(in the rows, 128 means zero)
Each row of numbers stands for one object and depends on some of the facts below. Use the named rows to name the rest.

How the objects are related:
sezan vamabra:988 vozin:druse skosem:840 befil:drikom skigrur:968
druse vamabra:988 vozin:skabibu skosem:24 befil:mobri skigrur:90
pliga vamabra:413 vozin:plestar skosem:392 skigrur:968
rebo vamabra:527 skosem:840 befil:bozis skigrur:968
sostur vamabra:688 skosem:24 befil:gripeskon skigrur:90
flibar vamabra:527 skosem:840 skigrur:90
plaklokal vamabra:108 vozin:foskeflin skosem:840 skigrur:90
bruzik vamabra:182 skosem:392 befil:skesto skigrur:968
stosum vamabra:108 vozin:vusko skosem:24 skigrur:90
zuragres vamabra:108 skosem:392 befil:zedan skigrur:90
sode vamabra:527 skosem:24 befil:vilagra skigrur:90
stamu vamabra:413 vozin:druklir skosem:24 skigrur:968
skilaro vamabra:413 skosem:840 befil:librun skigrur:90
klivetre vamabra:527 vozin:risebuk skosem:392 skigrur:90
tresen vamabra:413 vozin:zuragres skosem:840 skigrur:968
stiste vamabra:108 vozin:skatrum skosem:392 befil:pomotrur skigrur:90
fufum vamabra:108 skosem:24 befil:fute skigrur:90
librope vamabra:527 skosem:840 befil:stosum skigrur:90
togosun vamabra:527 skosem:24 skigrur:90
zedro vamabra:988 vozin:zedan skosem:392 befil:zuragres skigrur:968
skofon vamabra:108 vozin:buplobu skosem:392 skigrur:968
breplal vamabra:688 skosem:392 befil:mokotrel skigrur:90
vilagra vamabra:988 vozin:nesur skosem:24 befil:librope skigrur:90
skebem vamabra:988 vozin:kotas skosem:392 befil:meske skigrur:90
zaflas vamabra:527 vozin:todu skosem:392 skigrur:968
nesur vamabra:688 vozin:plaklokal skosem:840 befil:breplal skigrur:968
tekeba vamabra:527 vozin:zedro skosem:24 skigrur:90
plestar vamabra:527 vozin:mokotrel skosem:840 befil:flogretru skigrur:90
klustok vamabra:988 skosem:24 befil:rebo skigrur:968
drikom vamabra:688 vozin:vofos skosem:840 befil:takos skigrur:90
stestaskor vamabra:108 vozin:dreplus skosem:24 befil:noko skigrur:90
brinon vamabra:527 vozin:sutri skosem:840 skigrur:90
noko vamabra:527 vozin:stamu skosem:840 befil:skatrum skigrur:90
braklukol vamabra:108 vozin:plitis skosem:840 skigrur:90
runus vamabra:182 skosem:840 befil:tresen skigrur:90
tegamos vamabra:527 skosem:24 befil:brisen skigrur:90
sutri vamabra:527 vozin:togosun skosem:24 befil:klustok skigrur:90
trutim vamabra:108 vozin:buzaskor skosem:392 befil:motrus skigrur:968
lezul vamabra:527 vozin:ledim skosem:840 skigrur:968
bozis vamabra:688 skosem:840 befil:bruve skigrur:90
pese vamabra:527 vozin:klustok skosem:840 skigrur:90
pluna vamabra:688 vozin:braklukol skosem:24 befil:zaflas skigrur:968
skamarim vamabra:527 vozin:bistek skosem:840 befil:stiste skigrur:90
grusta vamabra:988 vozin:brabren skosem:24 skigrur:968
flonas vamabra:988 vozin:grenil skosem:24 skigrur:968
dreplus vamabra:988 vozin:zubor skosem:840 befil:bramu skigrur:90
voplo vamabra:182 skosem:840 befil:flonas skigrur:90
gripeskon vamabra:527 vozin:pliga skosem:24 skigrur:90
kaval vamabra:688 vozin:flonas skosem:392 befil:drofi skigrur:968
gegiral vamabra:527 skosem:392 skigrur:90
meske vamabra:527 skosem:24 skigrur:90
plitis vamabra:527 vozin:flogretru skosem:392 befil:kegim skigrur:90
skatrum vamabra:527 skosem:24 befil:troguk skigrur:90
bakludron vamabra:688 skosem:840 skigrur:968
tadover vamabra:527 skosem:24 skigrur:968
stebrus vamabra:182 skosem:840 skigrur:90
bozan vamabra:527 skosem:24 befil:flibar skigrur:90
bruve vamabra:108 skosem:840 befil:mosun skigrur:90
vusko vamabra:108 vozin:klivetre skosem:392 skigrur:90
bretrudrok vamabra:108 vozin:trutim skosem:24 befil:dirus skigrur:90
bramu vamabra:527 vozin:rebo skosem:392 befil:brinon skigrur:968
pomotrur vamabra:688 vozin:bramu skosem:24 skigrur:968
skeral vamabra:988 skosem:840 befil:skilaro skigrur:90
fustil vamabra:527 vozin:deko skosem:24 befil:raklen skigrur:90
druklir vamabra:988 vozin:gripeskon skosem:392 skigrur:90
deko vamabra:413 vozin:flibar skosem:840 befil:ligru skigrur:90
voklo vamabra:182 skosem:840 skigrur:90
skemar vamabra:108 vozin:kletron skosem:840 befil:fustil skigrur:90
fute vamabra:413 skosem:24 befil:foskeflin skigrur:90
mimus vamabra:527 skosem:840 befil:grenil skigrur:968
mobri vamabra:688 skosem:392 befil:giplem skigrur:90
nagik vamabra:108 skosem:840 befil:tadover skigrur:90
dostol vamabra:413 vozin:vilagra skosem:24 befil:flobrul skigrur:90
giplem vamabra:527 skosem:24 befil:zamek skigrur:968
flesti vamabra:527 vozin:pluna skosem:24 befil:bozan skigrur:968
brisen vamabra:527 vozin:noko skosem:24 befil:brabren skigrur:90
fopere vamabra:527 skosem:840 befil:druse skigrur:968
bistek vamabra:413 vozin:droskek skosem:24 skigrur:968
drariske vamabra:988 skosem:840 befil:kletron skigrur:90
drigro vamabra:988 vozin:brisen skosem:392 befil:todu skigrur:968
drekledis vamabra:688 vozin:skebem skosem:392 befil:nodon skigrur:90
stuze vamabra:988 vozin:vatumol skosem:24 befil:pluna skigrur:90
drufuplam vamabra:988 skosem:24 befil:zubor skigrur:90
tritri vamabra:527 vozin:gegiral skosem:840 befil:kudron skigrur:968
turem vamabra:182 vozin:ziplur skosem:840 skigrur:90
nodon vamabra:108 vozin:skemar skosem:24 befil:sode skigrur:90
tovotel vamabra:413 skosem:24 befil:fopere skigrur:90
flogretru vamabra:688 vozin:skamarim skosem:24 befil:skeral skigrur:968
stabram vamabra:527 skosem:24 befil:tegamos skigrur:90
kletron vamabra:988 vozin:drifen skosem:24 befil:fasum skigrur:90
donem vamabra:108 vozin:fadrol skosem:840 befil:revi skigrur:90
skabibu vamabra:527 vozin:trusubru skosem:840 skigrur:968
todu vamabra:182 vozin:mosun skosem:24 befil:skemar skigrur:968
fadrol vamabra:527 skosem:392 befil:tregak skigrur:90
gruter vamabra:527 vozin:drikom skosem:24 befil:greli skigrur:90
trusubru vamabra:527 vozin:bruzik skosem:392 befil:bakludron skigrur:90
puplafler vamabra:108 skosem:24 skigrur:90
panim vamabra:527 vozin:stosum skosem:392 befil:grisom skigrur:90
foskeflin vamabra:527 vozin:puplafler skosem:392 befil:panim skigrur:90
raklen vamabra:688 vozin:giplem skosem:392 befil:druklir skigrur:90
brote vamabra:527 vozin:stabram skosem:392 befil:sostur skigrur:968
flobrul vamabra:182 skosem:840 befil:sukir skigrur:90
mosun vamabra:527 vozin:raklen skosem:840 befil:donem skigrur:968
zedan vamabra:527 skosem:392 befil:skofon skigrur:90
risebuk vamabra:688 vozin:drigraflan skosem:392 befil:stabram skigrur:90
sukir vamabra:688 vozin:zetu skosem:24 befil:trutim skigrur:90
klaflus vamabra:413 vozin:pomotrur skosem:24 befil:vofos skigrur:968
vatumol vamabra:988 vozin:tresen skosem:24 befil:gramurek skigrur:90
tregak vamabra:527 skosem:392 befil:plitis skigrur:90
vofos vamabra:988 vozin:skesto skosem:392 befil:ledim skigrur:90
drifen vamabra:527 vozin:flesti skosem:840 befil:sirosku skigrur:90
motrus vamabra:988 skosem:392 befil:skebem skigrur:90
feklo vamabra:527 vozin:drigro skosem:24 skigrur:90
kudron vamabra:988 skosem:840 befil:deko skigrur:90
grisom vamabra:413 vozin:fustil skosem:24 befil:soplisto skigrur:968
revi vamabra:527 skosem:392 skigrur:968
zubor vamabra:413 vozin:stebrus skosem:24 befil:dostol skigrur:90
mokotrel vamabra:527 vozin:dostol skosem:24 befil:bretrudrok skigrur:90
soplisto vamabra:527 skosem:24 befil:drigraflan skigrur:90
gramurek vamabra:182 skosem:840 befil:drigro skigrur:968
grenil vamabra:988 vozin:brinon skosem:24 befil:grusta skigrur:90
fasum vamabra:527 skosem:392 befil:voplo skigrur:90
zetu vamabra:688 vozin:pese skosem:392 befil:brote skigrur:90
sirosku vamabra:688 skosem:840 befil:mimus skigrur:968
takos vamabra:108 skosem:392 skigrur:90
ziplur vamabra:527 vozin:fopere skosem:840 skigrur:90
ligru vamabra:108 vozin:grusta skosem:24 befil:tovotel skigrur:90
drigraflan vamabra:182 vozin:tritri skosem:840 skigrur:90
drofi vamabra:182 vozin:ligru skosem:392 befil:stuze skigrur:968
kotas vamabra:988 vozin:stuze skosem:24 befil:nagik skigrur:90
kegim vamabra:527 skosem:840 befil:voklo skigrur:968
brabren vamabra:108 vozin:grisom skosem:840 befil:flesti skigrur:90
troguk vamabra:988 skosem:392 befil:flegrok skigrur:90
dirus vamabra:108 skosem:392 befil:ziplur skigrur:90
skesto vamabra:527 vozin:klaflus skosem:24 befil:risebuk skigrur:90
flegrok vamabra:988 vozin:nagik skosem:840 befil:lezul skigrur:90
buzaskor vamabra:182 vozin:drekledis skosem:24 skigrur:90
ledim vamabra:527 vozin:troguk skosem:392 befil:fufum skigrur:90
zamek vamabra:182 skosem:24 befil:gruter skigrur:968
vitras vamabra:527 vozin:sode skosem:392 skigrur:968
librun vamabra:182 skosem:24 befil:droskek skigrur:90
buplobu vamabra:108 vozin:panim skosem:24 befil:bruzik skigrur:968
droskek vamabra:988 vozin:donem skosem:24 skigrur:90
greli vamabra:688 vozin:sukir skosem:840 skigrur:90

Known rows:
sutri: [136 117 134 172 125 124 125 118 151  95 147 144 108 111 164 114 147 137
 129 142 146 128 120 148 129 114  99 153 102 113 134 136 121 122 131 141
 121 155 121 131 155 148 149 135 132 106 106 163 147 159 134 111]
plitis: [140  95 146 145 138 113 112 133 159 117 145 137 112 113 155 137 148 118
 169 122 139 102 110 142 139 123 105 154 122 112 143 132 137 246 112 146
 151 157 113 110 164 131 169 128 124 109 111 138 123 153 133 107]
zedan: [150  93 139 150 136 117 118 116 142 119 136 132 116 113 154 151 152 118
 160 136 136  97 120 140 137 117  98 153 119 112 147 130 132 222 142 143
 148 151 108 123 162 134 159 125 128 117 106 138 127 150 159 108]
kotas: [133 127 132 169 124 125 122 112 147  93 151 145 110 114 158 114 147 137
 129 133 149 127 116 150 131 113 107 152 100 114 133 138 124 122 133 141
 122 159 121 137 155 149 147 136 131 111 110 165 144 159 134 111]
skamarim: [144 120 141 153 142 116 119 119 193 110 156 136 109 113 146 113 154 121
 149 107 144 112 106 148 142 126  91 165 114 107 151 140 137 187 102 159
 141 151 115 117 172 138 173 129 123  99 115 147 135 160 114 111]
gegiral: [145  98 141 153 140 116 113 110 167 115 128 130 115 111 153 150 156 116
 158 128 144  93 125 140 138 119 101 153 115 112 140 133 137 224 138 151
 148 149 106 126 159 129 164 125 132 118 106 137 130 149 162 108]
zuragres: [147 101 135 143 136 115 117 127 142 113 144 137 119 118 155 148 149 113
 156 131 142  94 114 144 140 113  99 155 120 116 149 134 138 227 137 139
 150 157 112 138 170 138 152 130 128 119 108 138 124 153 156 108]
vofos: [144  98 142 141 131 120 118 123 132 123 153 140 115 121 155 155 148 117
 160 129 138  99 116 141 141 111 108 151 120 116 146 125 124 221 163 149
 149 160 107 124 165 138 155 129 129 121 108 142 124 150 158 108]
stosum: [129 134 128 174 128 121 120 118 188  84 139 145 112 111 167 112 150 130
 123 135 160 118 124 149 131 111 106 151  96 118 122 143 135 124 127 147
 121 162 120 151 157 144 150 137 138 112 105 161 149 158 143 111]
voplo: [140 101 136 167 132 125 120 118 146 114 134 137 111 112 162 133 152 128
 148 145 137 111 122 143 129 117  99 150 112 109 142 128 125 175 135 148
 136 145 110 119 158 138 155 129 130 111 105 145 138 153 143 111]
puplafler: [151 112 119 169 127 133 117  82 157  75 132 126 115 107 147 124 147 137
  87 145 163 108 149 149 137  87  73 140  97 120 144 132 125  97 151 134
 117 125 116 179 155 147 115 133 150 114 108 163 143 159 172 116]
brinon: [137 112 133 165 135 123 116 111 176 107 127 133 114 111 160 131 158 122
 149 133 149 106 129 145 131 117 102 147 106 112 133 135 132 177 140 155
 135 150 109 128 157 133 158 129 133 114 104 147 139 152 153 111]
bozis: [137 107 135 167 130 128 119 127 129 118 141 140 109 115 160 135 150 136
 145 143 132 113 118 143 130 115 106 154 111 108 148 124 123 176 132 148
 136 143 109 116 161 142 151 128 131 114 110 144 136 153 140 110]
braklukol: [122 121 132 161 132 117 109 136 193  97 134 143 115 114 167 119 148 120
 155 123 157 107 123 149 133 116 115 145 108 118 124 141 145 206 108 152
 136 164 116 139 159 131 158 139 131 113 110 147 130 153 134 109]
rebo: [140 103 141 145 128 120 119 135 149 107 146 142 112 120 147 131 151 123
 144 131 137 114 108 145 131 113  91 146 111 112 157 130 118 171 135 147
 134 151 113 131 159 135 151 129 131 112 107 155 135 162 143 116]
tresen: [133 110 135 158 137 120 114 150 196  98 127 145 111 113 160 127 155 121
 134 141 146 102 118 141 127 112  89 151 104 111 144 136 132 178 109 154
 132 144 109 146 159 129 155 127 139 114 104 146 142 160 149 116]
skabibu: [135 111 138 153 133 119 115 125 178 101 129 139 113 116 148 133 158 120
 146 130 144 107 114 144 129 116  95 144 104 112 145 137 127 172 136 154
 133 151 109 137 153 129 156 127 135 116 105 153 139 158 155 115]
kegim: [139 105 139 149 129 121 118 131 156 106 138 142 113 120 149 134 153 121
 146 134 138 112 109 146 128 113  95 145 109 112 153 134 120 171 138 147
 133 152 111 132 156 134 152 129 130 115 106 155 136 159 151 115]
lezul: [134 111 137 154 132 120 115 128 179 101 126 139 113 117 150 135 158 120
 146 132 145 107 115 144 128 115 100 142 103 112 141 135 127 171 140 154
 132 152 109 136 152 128 156 127 135 118 104 154 140 156 158 115]

Which object is each row?
No name comes twice in this set of rows, the named rows included.
[151  94 124 174 125 136 126 117 132  90 140 138 111 108 164 125 139 144
  88 172 144 114 142 144 130  88  67 151 105 115 151 121 110 100 147 131
 118 125 115 159 161 153 120 131 146 107 103 157 147 161 159 115]	dostol
[143 101 139 144 133 117 115 117 135 120 142 136 117 118 153 153 152 118
 163 128 140  98 116 142 138 116 108 151 118 115 145 130 133 223 148 146
 149 157 109 125 162 135 156 128 128 123 108 140 124 149 159 108]	skebem
[163  63 142 137 129 137 115 102 117 121 150 124 117 116 145 164 139 123
 120 147 142  88 149 136 149  82  72 137 123 119 160 102 107 195 196 146
 145 123 100 144 166 137 125 125 145 117 105 143 121 152 182 113]	foskeflin
[135 115 137 169 124 127 125 121 161  98 152 144 107 112 168 117 145 135
 124 143 148 126 124 145 132 109 100 153 102 114 130 130 115 119 143 150
 122 157 117 131 156 148 151 135 135 106 103 163 149 159 134 112]	soplisto
[146  92 145 138 134 115 115 135 148 113 134 139 115 120 145 154 153 115
 157 133 135  98 107 140 134 116  95 147 116 113 155 132 125 219 137 143
 146 151 108 129 157 128 159 123 129 121 105 145 127 156 163 113]	bramu
[148 109 134 182 127 128 119 108 154  78 165 140 106 116 149  99 152 124
 133 127 133 126 102 151 121 110  90 154  98 110 149 147 118 128 102 119
 122 155 126 151 142 144 138 134 132 110 104 168 149 171 130 115]	giplem
[128 128 136 171 130 128 115 128 179  89 134 147 103 111 155 118 154 141
 117 139 148 122 112 143 125 111 104 151  90 108 137 135 120 115 113 152
 119 142 114 131 147 138 156 127 140 113 110 163 152 161 144 116]	pomotrur
[147 119 123 187 126 128 121 104 148  79 167 140 110 114 166  97 149 122
 137 130 139 123 110 154 123 109 100 159 101 115 137 150 130 140 104 114
 124 165 128 163 151 152 131 142 132 112 104 161 147 167 129 110]	ligru
[143  97 141 154 138 116 113 114 163 116 126 132 116 111 157 149 156 117
 161 132 144  93 124 138 135 119 104 151 114 113 137 134 139 224 141 150
 148 151 107 123 159 129 164 124 132 119 105 137 129 148 163 108]	klivetre
[130 109 142 160 125 128 124 165 181  93 161 160 105 119 173 113 139 131
 108 153 144 123 111 141 130 100  86 156 101 114 141 124 108 120 122 152
 120 154 116 141 162 145 148 134 140 104 102 164 150 169 131 117]	grisom
[132 121 132 183 126 130 122 120 143  99 142 145 104 109 165 118 148 146
 123 149 142 126 118 144 126 113 107 158  98 108 137 132 120 122 119 142
 121 144 117 122 153 148 151 132 134 110 109 157 149 157 133 111]	sostur

The same objects again, as new rows of numbers:
Some rows with their names:
drifen: [181 116  98  75  57 119 100 118 121 190 144 105 161 129 119 142 123  77
 170 108  94 152 111 196 138 169 122 158 135 105 148 138 121]
stamu: [110 117 109 165  82 140  97 121 154 157 226 112 155 135 142 158 133  66
 171 175 139 153  75 146  67 161 114 171 105 112 168 149 199]
stebrus: [117 121 125  85  81 132 130 116 127 157 128  97 160 130 136 164 135  92
 168 107  78 156 129 141  85 155 115 152 121 120 133 139 129]
buzaskor: [114 129  96 114  62 122  88 121 130 145 136 106 156 131 149 139 122  74
 171 121 115 155  71 147 135 158 127 162 116 123 157 143 129]
kudron: [116 117 137  92  95 121 117 112 125 155 140 102 167 135 119 156 130  92
 169 107  78 158 119 139  65 159 112 161 109 112 132 134 120]
vusko: [125 114 102  94  65 125  86 118 126 168 130 102 160 133 159 139 123  68
 168 129  94 155  94 163 136 160 130 157 122 132 142 142 147]
klivetre: [110 120 103 101  59 136  87 115 122 152 126 107 152 125 130 142 124  76
 169 108  99 168  86 143 122 157 125 157 114 117 145 133 133]
dostol: [112 110  97 109  77 115 103 159 123 159 228 136 177 136 187 144 122  58
 166 133  78 148  81 135  60 155 150 155 110 215 215 170 145]
vatumol: [111 124  90 119  62 121  83 143 136 151 164 101 172 128 160 142 123  66
 171 107 142 159  73 141 104 156 116 161 100 111 208 144 137]
mimus: [139 115 103  90  69 116 114 117 120 193 135  97 164 129 119 188 183  91
 169 105  74 149 121 153  86 158 116 158 142 101 136 133 128]
grenil: [109 119 104 139  63 113  85 129 145 156 157 105 187 134 154 142 133  63
 171 116 119 155  71 139 130 159 125 156 120 107 191 135 128]
nesur: [123 115  92  78  76 121 132 171 121 153 163 105 165 132 135 164 199  95
 168 111  68 169 144 134  66 158 122 158 132 192 190 136 142]
gripeskon: [112 144 129 113  62 179  89 114 123 149 157 213 153 130 117 186 123  63
 172 145  91 157  74 131  81 160 158 156 107 132 178 153 133]
drikom: [116 116 122  87  94 130 114 113 118 157 135 101 165 134 126 145 124 114
 174 106  75 150 119 163  80 164 114 169 111 110 135 136 119]
tregak: [115 120 102  95  64 132  87 115 121 153 132 103 154 125 133 145 130  82
 166 109  94 163  86 151 107 158 121 157 115 120 145 136 135]
voplo: [114 114 121  79  99 134 108 114 125 158 130 104 153 132 116 143 122 118
 178 111  75 152 124 159  68 168 116 175 107 130 132 134 126]
skemar: [200 114  98  78  61 120 102 115 121 223 136 102 158 135 119 142 124  72
 173 135  81 155 116 216 164 171 119 157 153 109 127 140 120]
todu: [114 136 100 124  60 120  90 154 153 154 142 102 157 128 140 149 138  68
 173 133 109 146  72 143 112 156 125 158 114 129 169 131 151]
skabibu: [140 115 111  90  75 123 106 113 125 180 136 104 156 132 115 170 142  94
 173 114  72 159 115 150  77 156 117 164 110 117 127 131 130]

Rows to name:
No name comes twice in this set of rows, the named rows included.
[121 119 114  77  79 122 117 120 126 167 157 117 168 133 161 151 146  97
 171 112  75 188 177 135  58 171 168 153 177 207 155 144 155]	plaklokal
[114 120 110  76  73 168 109 114 123 154 173 101 155 129 139 149 176 115
 169 108  75 182 142 140  60 179 116 159 125 106 158 139 169]	plestar
[122 115 194 120  75 157 136 112 124 199 136 106 166 132 190 177 131  75
 194 108  97 159 158 172 160 155 118 154 108 131 128 132 141]	donem
[112 147 162 185  71 119  98 120 134 155 132 115 206 132 187 168 131  63
 195 104 128 162  76 140 196 161 148 158 107 119 139 131 129]	droskek
[110 117 108 126  99 122 108 136 126 165 201 118 177 134 144 164 139  72
 169 149  83 149  77 140  61 156 120 168 109 141 164 149 176]	pliga
[114 115  95  76  63 117  81 161 128 150 214 132 174 131 204 142 135  81
 169 129  67 191 112 133  58 156 204 159 165 231 217 148 194]	puplafler
[139 124  94 103  60 120  73 165 163 162 143  99 149 134 163 143 123  65
 194 147 130 146  73 162 104 164 114 154 112 150 189 136 188]	buplobu
[120 120  91 102  57 133  76 128 146 157 156 103 153 129 177 144 125  61
 183 132 128 153  78 168 121 174 119 158 108 127 185 150 170]	stestaskor

The same objects again, as new rows of numbers:
Named rows:
librun: [ 83 121 138 128 150 138 124 156 173  78 106 122 147 131 119  67 136 151
 109 151 154  97 170 132 124  77 151 158 126 144 134 144 189  95  79 140
 126]
braklukol: [ 57 122 182 167 137 143 140 120 174 130  87 100 165 130 110  93 150 123
 165 170 161  66 166  90 152 129 188 159  95  88  87 156 166 154 113 134
 114]
plitis: [ 92 128 193 178 112 127 137 101 209 133 117 103 158 102  91  79 162 124
 175 162 128  65 127  93 113  93 186 150  80 101 118 102 157 124 107 150
 137]
donem: [ 65 124 163 161 155 144 135 146 165  96 105 110 150 145 131  71 147 135
 127 130 163  83 160 117 142 108 159 146 104 109  93 163 174 133 100 113
 116]
skamarim: [ 48 149 180 183 131 138 126 118 180 115  91 122 172 120 111 108 132 119
 157 157 166  71 160 104 138 124 186 181 109 103 102 148 159 166 112 120
 101]
tritri: [ 43 168 168 171 141 115 143 152 167  84  98 139 160 142 122  96 119 119
 128 129 169  98 152 133 120  98 153 154 126 127 128 140 162 146 102 103
  92]
flogretru: [100 127 179 163 144 141 167 133 185  94  81 110 166 125 138  73 149 128
 173 162 180  83 177 112 136 100 155 154 117 124 123 122 198 129  99 141
 145]
bruzik: [ 67 117 152 141 119 102 125 165 180 120 133 109 140 120  57  65 132 148
 142 161 124  89 146 114  93  61 162 151 105 107 157 125 146  79  83 146
 117]
gripeskon: [ 89 129 134 161 153 127  96 131 144 101 110 149 129 170 155  83 163 143
  78 107 142 112 139  90  80 100 157 110 138 155 151 134 189  85  73 107
 159]
drariske: [ 33 158 173 148 152 112 112 155 157 103  89 139 167 121  70 116 119 140
 101 150 144  95 164 121 105  94 183 174 126 128 118 181 135 128  93 128
  64]
buplobu: [ 74 144 153 157 121 122 121 153 181 130  77 142 159 139 122 109 135 134
 165 158 167 107 174 114 104 111 169 175 142 114 161 133 161 116  67 128
 119]
dostol: [ 89 145 140 149 148 125 119 162 155 121  96 164 119 159 146  93 163 151
 105 101 157 126 165 114  79  98 160 121 149 131 141 168 179  89  40 112
 141]
mimus: [ 37 103 127 158 132 119 101 157 149 103 128  89 149 156 104  68 107 150
 109 181 155  73 170 108 141  96 152 185 111 113 151 130 154 115 110 117
  98]
pomotrur: [ 87 110 159 158 153 121 119 127 150 131  85 117 161 153 122  86 163 133
 120 165 162  88 156  75 100 103 180 132 131 124 144 136 173  97  85 135
 151]
sode: [ 76 138 154 134 160 135 113 137 165  64  94 134 163 121 100  97 130 133
  93 145 156  93 159 123 106  81 160 162 115 164 151 129 174 102  90 132
 126]
giplem: [ 74 120 141 140 150 124 100 139 160  89  92 118 172 139  92  99 128 138
 110 182 161  85 158 104 104  88 164 175 123 146 172 121 159  88  88 128
 124]
zetu: [ 86 164 178 161 120 120 145 146 209 124 120 137 135 114 101  75 147 140
 161 102 131 108 138 135  89  75 160 127 108 107 118 128 159 100  70 132
 120]
foskeflin: [ 88 137 151 167 115 124 122 138 184 114 145 121 112 132 109  55 147 154
 132 105 120 102 125 118  93  64 151 130  96 125 145 109 171  90  86 121
 138]
tegamos: [ 81 127 134 134 149 143 113 142 167  68 111 128 153 129 121  73 132 144
 104 154 152  91 166 128 121  83 149 169 121 160 152 123 181 103  85 130
 131]

Rows to name:
No name comes twice in this set of rows, the named rows included.
[ 54 158 147 173 132 120 140 182 155 112 110 142 131 167 147  82 129 144
 132 105 166 124 168 124 109 101 145 145 136 116 134 153 169 124  78  87
  95]	nesur
[ 91 107 156 173 117 118 142 139 178 120 147  93 115 153 124  26 151 140
 137 133 128  93 125 101 108  68 139 120  96 112 142  93 191  87  98 123
 160]	zaflas
[ 96 108 161 152 138 111 133 138 169  84 139  88 130 140  88  36 142 145
 108 141 138  80 119 107 100  52 141 122  76 125 146  97 167  72 103 132
 146]	revi
[ 63 139 146 142 127 127 108 161 176 106  91 148 159 115  87  95 119 152
 126 172 149  98 190 128 103  84 174 186 148 149 155 154 158 101  70 141
  92]	drufuplam
[109 134 173 150 170 138 137 126 159 101  80 126 153 144 139  93 174 132
 114 133 167  91 149  95  99 103 167 113 121 135 106 145 190 106  87 126
 158]	stosum
[ 81 139 155 163  92 116 164 166 203 126 137 119 113 123 117  46 132 156
 178 119 131 108 150 140 106  69 140 144 108  95 147 114 171  94  78 124
 131]	kaval
[ 45 131 155 146 151 120 108 157 152 107 100 126 157 137  89  85 127 148
  96 158 144  89 165 114 119  93 180 169 127 124 118 174 146 116  99 129
  83]	kudron
[ 86 125 183 164 120 105 140 134 186 153 110 118 141 135  88  74 159 133
 156 144 133  91 128  92  79  81 171 125 103  92 141 124 149  92  82 134
 138]	trutim
[ 80 130 162 141 146 118 137 143 188  94 129 114 132 111  74  62 146 148
 117 113 128  97 129 126  88  61 154 134  89 125 125 133 161  80  77 140
 119]	mobri
[ 86 146 192 165 148 134 125 115 175 122  59 139 178 117 116 108 157 124
 140 162 152  84 171  88  96 107 194 142 137 134 112 151 170 128  87 146
 134]	kletron
[ 70 125 165 155 171 137 131 129 144  96 102 107 147 157 138  69 164 136
  90 130 158  80 142  92 128 107 161 111 100 118  87 167 173 123 100 116
 138]	greli
[ 70 140 173 149 139 104  99 126 179 105 120 119 153 111  51  96 141 140
 111 146 124  91 117 103  76  67 172 147  85 124 148 128 135  86  90 142
 123]	fasum
[ 79  95 128 144 153 120  97 144 152  98 107  97 154 151 106  75 135 140
 105 189 152  75 163  92 113  88 155 170 113 139 169 111 171  85  93 136
 147]	tadover
[ 82 132 167 159 138 125 111 133 161 137  84 140 159 135 118  97 153 140
 131 157 143  92 177  89  90 104 182 144 143 135 135 152 167 110  78 140
 130]	druse

